Below are the code and all the weights of a small trained network. Each question names an input and a class and asks about switching units off, where a switched-off unit gives its printed mean instead of its output.

import numpy as np


def w(rows, s, z=0):
    codes = np.array(rows[::2]) - 128.0
    scale = np.full(codes.shape[1], s)
    scale[-1] = z or s
    return codes * scale


def norm(h):
    return h / np.sqrt((h * h).mean(-1, keepdims=True) + 1e-5)


def f(y):
    return y / 2 * (1 + np.tanh(0.7978845608 * (y + 0.044715 * y**3)))


def log_softmax(a):
    a = a - a.max(-1, keepdims=True)
    return a - np.log(np.exp(a).sum(-1, keepdims=True))


def net(x, mask):
    res = np.array(x, float).reshape(1, 3) / 4 @ E
    u = 0
    for l in range(2):
        y = f(norm(res) @ A[l][:, :-1].T + A[l][:, -1])
        res = res + np.where(mask[u : u + 6], y, B[l][:, -1]) @ B[l][:, :-1]
        u += 6
    return log_softmax(norm(res)[-1] @ U[:, :-1].T + U[:, -1])


A, B = {}, {}
E = w([
[132,110,106,76,164,153,236,67,119,30],'x0',
[138,116,9,155,66,169,121,105,124,115],'x1',
[194,84,142,131,124,148,41,158,79,109],'x2',
],0.011)
A[0] = w([
[98,139,59,212,127,120,66,131,101,152,102],'0.n0',
[94,230,45,104,66,144,168,143,178,144,28],'0.n1',
[64,147,246,105,96,133,82,113,80,224,45],'0.n2',
[147,138,118,113,175,169,253,81,119,144,90],'0.n3',
[72,194,117,154,58,156,114,67,139,152,5],'0.n4',
[200,146,151,87,218,175,97,156,77,104,27],'0.n5',
],0.0073,0.0034)
B[0] = w([
[122,222,83,169,67,51,204,83,80,200,197],'0.n0',
[240,90,121,130,140,161,144,203,248,183,199],'0.n1',
[195,121,189,88,130,164,3,75,213,85,227],'0.n2',
[51,150,119,74,102,77,124,55,99,65,253],'0.n3',
[96,15,70,208,127,126,162,247,183,171,151],'0.n4',
[86,117,18,213,164,134,205,144,170,176,179],'0.n5',
],0.0075,0.0057)
A[1] = w([
[29,173,169,90,182,30,181,120,137,141,2],'1.n0',
[56,131,62,52,77,201,149,50,95,37,52],'1.n1',
[181,17,122,164,224,220,165,236,77,107,125],'1.n2',
[102,111,172,104,121,49,144,130,175,118,161],'1.n3',
[71,91,226,5,140,109,211,122,138,133,56],'1.n4',
[128,191,104,152,21,123,99,150,1,181,33],'1.n5',
],0.0069,0.0032)
B[1] = w([
[161,207,100,185,191,73,72,171,178,51,196],'1.n0',
[182,49,206,67,140,179,93,148,139,199,254],'1.n1',
[39,170,205,126,107,37,171,59,72,139,175],'1.n2',
[107,112,117,176,168,159,149,148,99,28,184],'1.n3',
[150,214,18,121,113,139,162,154,73,105,221],'1.n4',
[62,110,60,227,109,172,141,114,15,12,180],'1.n5',
],0.011,0.0067)
U = w([
[125,114,55,206,56,146,83,123,14,132,146],'0',
[150,218,76,81,194,122,190,145,148,47,158],'1',
[148,168,231,145,187,112,25,164,157,141,133],'2',
[65,131,195,124,146,41,161,61,18,138,126],'3',
[177,33,143,10,131,184,174,78,114,152,154],'4',
[66,152,101,71,115,130,114,135,112,171,2],'5',
[159,116,51,184,71,139,156,178,250,227,123],'6',
],0.015,0.0083)

Each question gives the input, the list of numbers given to net, and the class t.
The units are the neurons (one row each of A and B). Each row of codes is followed by its name. A weight is (code - 128) times the scale printed after its matrix; where a second scale follows, it is the last column's (A, B and U).
mask holds one flag per neuron, layer by layer. A switched-off neuron (its flag False) gives its mean, the last column of its row in B, instead of its output. The means were averaged over made-up inputs and are rounded, as every weight is.
A unit's drop is (log p(t) with every unit on - log p(t) with that unit switched off) / (log p(t) with every unit on - log p(t) with every unit switched off).
The circuit of an input: a set's keep is (log p(t) with only the set's units on - log p(t) with every unit switched off) / (log p(t) with every unit on - log p(t) with every unit switched off). Starting from all 12 units, units are removed one at a time, each time the one whose removal leaves the highest keep (on an exact tie, the one counted first), for as long as the keep stays at least 0.8.
units of the circuit, in order: the units of the circuit, biggest drop first
top k neurons: the k neurons with the biggest drops, biggest first
k most important neurons of layer l: the k neurons of layer l with the biggest drops, biggest first
drop of u: that unit's drop, to one decimal
input [6,-3,5], class 3: top 4 neurons -> (1.n2, 0.n5, 0.n2, 0.n0)
input [1,-3,7], class 3: units of the circuit, in order -> (1.n2)
input [2,-8,7], class 3: units of the circuit, in order -> (1.n2, 0.n5)
input [-4,0,-1], class 0: 3 most important neurons of layer 0 -> (0.n0, 0.n1, 0.n5)
input [4,5,7], class 4: top 2 neurons -> (1.n1, 0.n4)
input [3,2,6], class 3: units of the circuit, in order -> (1.n2, 0.n3)
input [0,-1,1], class 3: 2 most important neurons of layer 0 -> (0.n0, 0.n5)
input [-2,-1,-6], class 6: 2 most important neurons of layer 0 -> (0.n1, 0.n4)
input [8,-1,8], class 3: top 3 neurons -> (1.n2, 0.n5, 0.n2)
input [-7,-1,8], class 0: 3 most important neurons of layer 1 -> (1.n5, 1.n1, 1.n0)
input [7,-1,5], class 4: top 2 neurons -> (1.n1, 0.n3)
input [-1,0,-6], class 6: drop of 0.n1 -> 1.5
input [4,0,6], class 3: drop of 1.n2 -> 1.6
input [1,4,-5], class 6: units of the circuit, in order -> (0.n1)
input [3,-8,3], class 1: drop of 1.n4 -> 0.3
